Below are the code and all the weights of a small trained network. Each question names an input and a class and asks about switching units off, where a switched-off unit gives its printed mean instead of its output.

import numpy as np


def w(rows, s, z=0):
    codes = np.array(rows[::2]) - 128.0
    scale = np.full(codes.shape[1], s)
    scale[-1] = z or s
    return codes * scale


def f(y):
    return y / 2 * (1 + np.tanh(0.7978845608 * (y + 0.044715 * y**3)))


def log_softmax(a):
    a = a - a.max(-1, keepdims=True)
    return a - np.log(np.exp(a).sum(-1, keepdims=True))


def net(x, mask):
    res = np.array(x, float).reshape(1, 6) / 4 @ E
    y = f(res @ A[0][:, :-1].T + A[0][:, -1])
    res = res + np.where(mask, y, B[0][:, -1]) @ B[0][:, :-1]
    return log_softmax(res[-1] @ U[:, :-1].T + U[:, -1])


A, B = {}, {}
E = w([
[122,97,150,215,54,82,95,81],'x0',
[183,161,203,147,230,243,114,28],'x1',
[58,230,141,160,175,45,50,229],'x2',
[133,51,27,39,157,171,27,96],'x3',
[197,2,177,65,212,102,151,198],'x4',
[214,213,184,70,168,27,103,133],'x5',
],0.0064)
A[0] = w([
[164,159,205,119,161,80,162,158,180],'N0',
[198,79,134,61,164,170,190,128,147],'N1',
[114,174,112,140,89,105,84,81,78],'N2',
[161,140,165,124,162,121,157,155,163],'N3',
[212,82,141,112,96,108,102,83,104],'N4',
[65,254,122,104,186,119,65,158,214],'N5',
[142,105,191,172,182,159,101,95,254],'N6',
[172,165,193,124,157,75,154,156,216],'N7',
[151,91,142,167,109,145,106,91,106],'N8',
[103,172,94,130,27,90,131,100,175],'N9',
[109,81,91,89,125,43,88,210,175],'N10',
[147,84,122,99,139,160,200,132,161],'N11',
[50,142,152,226,44,84,185,171,178],'N12',
[172,173,235,117,160,71,159,169,233],'N13',
],0.0094,0.0023)
B[0] = w([
[188,122,127,141,152,195,112,53,204],'N0',
[63,133,198,139,51,111,193,102,225],'N1',
[150,119,134,121,127,184,151,190,166],'N2',
[152,119,136,146,119,171,131,69,166],'N3',
[114,182,131,108,145,55,95,92,183],'N4',
[91,250,168,1,133,102,112,167,255],'N5',
[158,133,100,147,143,131,99,3,198],'N6',
[185,132,148,123,149,183,98,51,208],'N7',
[135,181,163,115,148,123,94,90,158],'N8',
[163,64,130,220,95,207,194,124,197],'N9',
[131,135,66,16,199,66,42,167,232],'N10',
[113,125,188,120,77,151,160,107,192],'N11',
[21,125,113,200,66,29,196,121,246],'N12',
[197,113,133,138,147,203,100,32,235],'N13',
],0.0095,0.0093)
U = w([
[186,136,140,104,172,158,71,105,135],'0',
[98,121,148,83,107,130,153,210,117],'1',
[106,132,60,100,164,55,84,178,138],'2',
[63,133,159,150,86,93,178,112,141],'3',
[195,108,203,192,211,101,152,255,5],'4',
[148,146,132,148,121,177,123,197,111],'5',
[162,78,117,185,115,171,163,112,116],'6',
],0.016,0.024)

Each question gives the input, the list of numbers given to net, and the class t.
The units are the neurons (one row each of A and B). Each row of codes is followed by its name. A weight is (code - 128) times the scale printed after its matrix; where a second scale follows, it is the last column's (A, B and U).
mask holds one flag per neuron, in row order. A switched-off neuron (its flag False) gives its mean, the last column of its row in B, instead of its output. The means were averaged over made-up inputs and are rounded, as every weight is.
A unit's drop is (log p(t) with every unit on - log p(t) with that unit switched off) / (log p(t) with every unit on - log p(t) with every unit switched off).
The circuit of an input: a set's keep is (log p(t) with only the set's units on - log p(t) with every unit switched off) / (log p(t) with every unit on - log p(t) with every unit switched off). Starting from the 12 units with the biggest drops (on a tie, the unit counted first), units are removed one at a time, each time the one whose removal leaves the highest keep (on an exact tie, the one counted first), for as long as the keep stays at least 0.8.
units of the circuit, in order: the units of the circuit, biggest drop first
most important unit: the unit with the biggest drop
k most important neurons: the k neurons with the biggest drops, biggest first
drop when u is switched off: that unit's drop, to one decimal
input [6,-5,-3,7,-8,-6], class 6: 2 most important neurons -> N9; N5
input [8,8,-5,4,-5,-8], class 0: most important unit -> N8
input [6,-1,1,6,-2,8], class 2: 2 most important neurons -> N13; N0
input [4,0,0,-8,-3,1], class 6: units of the circuit, in order -> N9; N13
input [5,-3,4,5,-8,3], class 1: units of the circuit, in order -> N2; N5; N6
input [-4,7,5,5,-8,-4], class 2: units of the circuit, in order -> N13; N5
input [4,1,7,4,-7,-2], class 1: units of the circuit, in order -> N5; N2
input [0,-2,-4,-8,1,1], class 6: units of the circuit, in order -> N5; N13
input [-7,-6,4,-8,6,-4], class 2: 4 most important neurons -> N10; N12; N9; N6
input [2,2,-2,3,4,1], class 3: 2 most important neurons -> N1; N13
input [-8,8,-3,6,-3,4], class 3: 3 most important neurons -> N1; N13; N10
input [3,-5,-8,4,7,-2], class 3: 2 most important neurons -> N1; N11
input [8,4,7,-7,3,0], class 0: 2 most important neurons -> N13; N7
input [-3,6,-4,1,6,0], class 3: units of the circuit, in order -> N1
input [8,-6,6,0,2,-3], class 2: 2 most important neurons -> N10; N1
input [-5,-1,6,-6,-6,6], class 0: 2 most important neurons -> N13; N5
input [-5,0,-3,0,5,3], class 6: 3 most important neurons -> N5; N1; N10
input [-1,5,2,6,7,-3], class 3: drop when N1 is switched off -> 0.7
input [-4,-2,7,1,-5,-2], class 2: drop when N4 is switched off -> -0.1
input [-2,-5,1,4,5,-6], class 2: drop when N10 is switched off -> 0.7
